Below is a small trained network, with its code and all its weights. Each question gives an input and a target symbol and asks what happens when units are switched off, that is, made to give their printed mean instead of their output.

import numpy as np


def w(rows, s, z=0):
    codes = np.array(rows[::2]) - 128.0
    scale = np.full(codes.shape[1], s)
    scale[-1] = z or s
    return codes * scale


def f(y):
    return y / 2 * (1 + np.tanh(0.7978845608 * (y + 0.044715 * y**3)))


def softmax(a):
    e = np.exp(a - a.max(-1, keepdims=True))
    return e / e.sum(-1, keepdims=True)


def log_softmax(a):
    a = a - a.max(-1, keepdims=True)
    return a - np.log(np.exp(a).sum(-1, keepdims=True))


def net(x, mask):
    ids = ['βζηθμξπω'.index(c) for c in x.split()]
    T = len(ids)
    res = E[ids] + P[:T]
    u = 0
    for l in range(3):
        r = res
        for j in range(2):
            rows = slice(2 * j, 2 * j + 2)
            q, k, v = (r @ M[l][rows].T for M in (Q, K, V))
            z = softmax(np.where(np.tri(T) > 0, q @ k.T / 2**0.5, -1e9)) @ v
            o = O[l][rows]
            res = res + np.where(mask[u + j], z, o[:, -1]) @ o[:, :-1]
        u += 2
        y = f(res @ A[l][:, :-1].T + A[l][:, -1])
        res = res + np.where(mask[u : u + 8], y, B[l][:, -1]) @ B[l][:, :-1]
        u += 8
    return log_softmax(res[-1] @ U[:, :-1].T + U[:, -1])


Q, K, V, O, A, B = {}, {}, {}, {}, {}, {}
E = w([
[109,129,150,243,113,131],'β',
[138,24,211,120,65,129],'ζ',
[109,191,134,84,177,172],'η',
[134,134,250,100,148,25],'θ',
[137,20,27,162,108,94],'μ',
[59,83,18,171,165,112],'ξ',
[34,51,75,11,148,144],'π',
[123,95,126,33,156,125],'ω',
],0.015)
P = w([
[191,161,33,143,1,155],'0',
[69,171,192,69,97,138],'1',
[67,158,184,88,124,128],'2',
[80,116,181,98,135,129],'3',
[86,98,177,101,148,130],'4',
[98,78,182,107,153,134],'5',
[90,77,192,121,160,137],'6',
[95,72,197,118,169,136],'7',
[103,70,203,122,175,150],'8',
[93,58,204,133,168,147],'9',
[98,69,207,129,182,160],'10',
],0.0099)
Q[0] = w([
[181,142,85,90,73,154],'L0H0',
[2,92,153,107,91,196],'L0H0',
[138,106,63,175,115,170],'L0H1',
[72,104,199,109,146,81],'L0H1',
],0.0074)
K[0] = w([
[33,40,59,103,211,155],'L0H0',
[143,99,76,105,103,253],'L0H0',
[90,106,116,235,245,88],'L0H1',
[224,215,65,196,75,109],'L0H1',
],0.0061)
V[0] = w([
[174,133,103,141,113,170],'L0H0',
[187,94,129,142,97,139],'L0H0',
[120,125,146,251,148,177],'L0H1',
[114,129,83,151,96,161],'L0H1',
],0.013)
O[0] = w([
[87,82,114,59,21,123,2],'L0H0',
[157,41,90,92,95,127,85],'L0H0',
[136,111,120,20,197,153,9],'L0H1',
[163,178,173,181,175,255,134],'L0H1',
],0.0088,0.0046)
A[0] = w([
[55,149,99,110,120,213,167],'L0N0',
[45,208,140,112,186,158,177],'L0N1',
[154,121,185,131,117,94,151],'L0N2',
[66,95,98,131,114,20,252],'L0N3',
[153,172,130,146,219,109,76],'L0N4',
[121,45,93,215,155,143,93],'L0N5',
[75,143,14,2,201,59,217],'L0N6',
[175,180,215,29,123,147,90],'L0N7',
],0.0081,0.0043)
B[0] = w([
[202,159,140,167,206,63,167],'L0N0',
[133,2,136,89,119,184,243],'L0N1',
[151,109,82,115,153,186,226],'L0N2',
[210,104,202,105,112,156,254],'L0N3',
[90,65,71,134,142,157,200],'L0N4',
[63,179,197,69,143,192,171],'L0N5',
[172,143,197,194,34,144,179],'L0N6',
[113,191,93,141,34,94,182],'L0N7',
],0.0073,0.0069)
Q[1] = w([
[58,148,116,112,137,4],'L1H0',
[87,221,136,167,115,136],'L1H0',
[118,88,69,157,56,122],'L1H1',
[97,118,154,186,9,133],'L1H1',
],0.011)
K[1] = w([
[85,37,233,53,203,125],'L1H0',
[97,106,182,102,32,138],'L1H0',
[105,130,254,16,196,176],'L1H1',
[28,142,116,22,172,162],'L1H1',
],0.0082)
V[1] = w([
[60,133,152,150,31,150],'L1H0',
[188,1,139,125,138,167],'L1H0',
[106,144,165,33,125,181],'L1H1',
[179,108,104,83,71,74],'L1H1',
],0.0089)
O[1] = w([
[2,69,162,150,9,29,201],'L1H0',
[140,121,231,195,12,219,253],'L1H0',
[196,160,154,101,142,219,104],'L1H1',
[189,15,157,159,139,128,189],'L1H1',
],0.0068,0.0039)
A[1] = w([
[127,105,172,137,203,65,253],'L1N0',
[138,234,138,92,51,123,211],'L1N1',
[149,73,118,169,128,2,104],'L1N2',
[112,139,92,131,225,164,144],'L1N3',
[64,125,136,122,119,35,124],'L1N4',
[85,30,137,84,127,140,83],'L1N5',
[136,153,152,234,139,137,152],'L1N6',
[167,158,173,137,111,119,217],'L1N7',
],0.0087,0.0038)
B[1] = w([
[158,83,207,94,59,198,255],'L1N0',
[255,87,86,107,226,172,141],'L1N1',
[120,167,230,164,168,155,213],'L1N2',
[143,148,122,197,193,108,159],'L1N3',
[23,78,200,11,65,182,171],'L1N4',
[137,174,108,153,211,81,209],'L1N5',
[204,127,32,33,133,111,237],'L1N6',
[187,175,95,162,106,142,228],'L1N7',
],0.0065,0.0084)
Q[2] = w([
[134,191,85,75,114,94],'L2H0',
[254,59,204,160,89,219],'L2H0',
[194,181,240,198,119,139],'L2H1',
[103,159,21,112,160,173],'L2H1',
],0.0089)
K[2] = w([
[53,146,149,114,105,49],'L2H0',
[119,165,2,123,126,158],'L2H0',
[97,162,226,152,72,35],'L2H1',
[56,145,215,23,141,166],'L2H1',
],0.0084)
V[2] = w([
[177,222,132,165,254,68],'L2H0',
[108,75,129,200,166,167],'L2H0',
[64,163,109,112,176,213],'L2H1',
[167,154,200,128,205,62],'L2H1',
],0.008)
O[2] = w([
[75,144,22,13,141,216,94],'L2H0',
[88,156,98,225,107,133,142],'L2H0',
[195,203,248,141,99,216,7],'L2H1',
[222,159,176,126,182,2,159],'L2H1',
],0.0068,0.015)
A[2] = w([
[149,78,36,178,167,114,162],'L2N0',
[112,119,52,134,30,104,52],'L2N1',
[219,91,149,223,92,74,125],'L2N2',
[156,217,140,131,125,222,24],'L2N3',
[71,127,118,122,56,105,254],'L2N4',
[159,228,181,135,119,182,96],'L2N5',
[2,235,177,224,182,159,141],'L2N6',
[112,65,157,151,247,141,98],'L2N7',
],0.008,0.005)
B[2] = w([
[170,145,95,83,53,80,174],'L2N0',
[158,159,202,159,192,142,136],'L2N1',
[83,167,30,111,156,144,252],'L2N2',
[119,61,168,197,148,84,163],'L2N3',
[182,139,99,1,130,141,159],'L2N4',
[77,90,7,145,87,60,154],'L2N5',
[185,118,72,132,77,75,160],'L2N6',
[190,185,254,219,159,191,176],'L2N7',
],0.0077,0.024)
U = w([
[182,99,139,157,136,150,104],'β',
[136,116,58,76,55,136,202],'ζ',
[166,254,108,63,115,170,204],'η',
[163,163,104,104,142,75,79],'θ',
[142,240,96,148,72,151,88],'μ',
[54,97,64,128,199,140,1],'ξ',
[160,210,151,109,34,117,108],'π',
[31,103,128,135,148,98,205],'ω',
],0.0066,0.0074)

Each question gives the input, a string of symbols that net reads in full, and the target symbol t.
The units are the heads (2 rows each of Q, K, V and O) and the neurons (one row each of A and B). Each row of codes is followed by its name. A weight is (code - 128) times the scale printed after its matrix; where a second scale follows, it is the last column's (O, A, B and U).
mask holds one flag per unit, layer by layer, with each layer's heads first. A switched-off unit (its flag False) gives its mean, the last column of its rows in O or B, instead of its output. The means were averaged over made-up inputs and are rounded, as every weight is.
A unit's drop is (log p(t) with every unit on - log p(t) with that unit switched off) / (log p(t) with every unit on - log p(t) with every unit switched off).
The circuit of an input: a set's keep is (log p(t) with only the set's units on - log p(t) with every unit switched off) / (log p(t) with every unit on - log p(t) with every unit switched off). Starting from the 12 units with the biggest drops (on a tie, the unit counted first), units are removed one at a time, each time the one whose removal leaves the highest keep (on an exact tie, the one counted first), for as long as the keep stays at least 0.8.
units of the circuit, in order: the units of the circuit, biggest drop first
most important unit: the unit with the biggest drop
k most important neurons: the k neurons with the biggest drops, biggest first
k most important neurons of layer l: the k neurons of layer l with the biggest drops, biggest first
which heads matter: for each layer, one digit per head in row order, 1 if its drop is at least 0.15 and else 0, layers parted by /
input θ θ θ, target β: 2 most important neurons	[L1N2; L2N7]
input π θ θ π, target π: which heads matter	01 / 10 / 01
input μ ζ η β, target μ: units of the circuit, in order	[L2H0; L2N2; L1H0]
input β ζ θ μ β μ θ η ω, target β: units of the circuit, in order	[L0H1; L2N3; L1H0; L2H1]
input ζ ξ η θ β η μ ξ θ θ, target ζ: most important unit	L1H0
input β θ θ θ β θ ξ ξ π, target β: 2 most important neurons	[L2N3; L2N2]
input η θ θ β β θ μ θ, target η: units of the circuit, in order	[L0N0; L0H1; L2H0; L1H0]
input π π ω β π θ θ ξ ξ θ θ, target π: units of the circuit, in order	[L0H1; L1H0; L1H1; L2N6]
input β β θ θ β θ θ η ω η, target β: units of the circuit, in order	[L2N3; L0H1; L1H0; L2H1]
input π β ω η θ π π ξ θ, target π: units of the circuit, in order	[L0H1; L1H0; L2N6; L2H0]
input ω θ θ β ω, target ω: which heads matter	11 / 10 / 10
input θ β θ π π ξ β θ ζ ω, target θ: which heads matter	01 / 01 / 01
input η η β η β β ω, target η: units of the circuit, in order	[L0H1; L2H1]
input β θ θ β ζ θ β π θ, target β: 2 most important neurons of layer 0	[L0N1; L0N4]
input θ β η θ θ θ θ ξ, target θ: 2 most important neurons	[L0N3; L1N2]
input β θ π π μ θ β ξ θ β ξ, target β: which heads matter	11 / 10 / 01
input β η β ω θ ζ β, target β: 3 most important neurons of layer 0	[L0N0; L0N7; L0N6]
input θ π η μ β ξ, target θ: most important unit	L2H1
input π π β ζ ξ, target π: which heads matter	01 / 11 / 11
input η ζ θ β ξ, target η: units of the circuit, in order	[L0H1; L2H1; L1H0]
input π ξ η ω μ ζ θ θ π ζ, target π: most important unit	L0H1
input ξ μ β ω ζ β π θ, target ξ: 2 most important neurons of layer 1	[L1N3; L1N0]
input ξ μ θ, target ξ: which heads matter	01 / 10 / 11
input π η θ θ β β β, target π: 3 most important neurons	[L2N6; L1N4; L0N3]
input μ β θ θ θ π β ω μ η μ, target μ: 2 most important neurons of layer 2	[L2N2; L2N3]
input β η θ θ θ θ θ θ η η, target β: 2 most important neurons	[L2N2; L2N3]
input η θ θ θ θ, target η: units of the circuit, in order	[L0N0; L0H1; L2H0; L1H0]
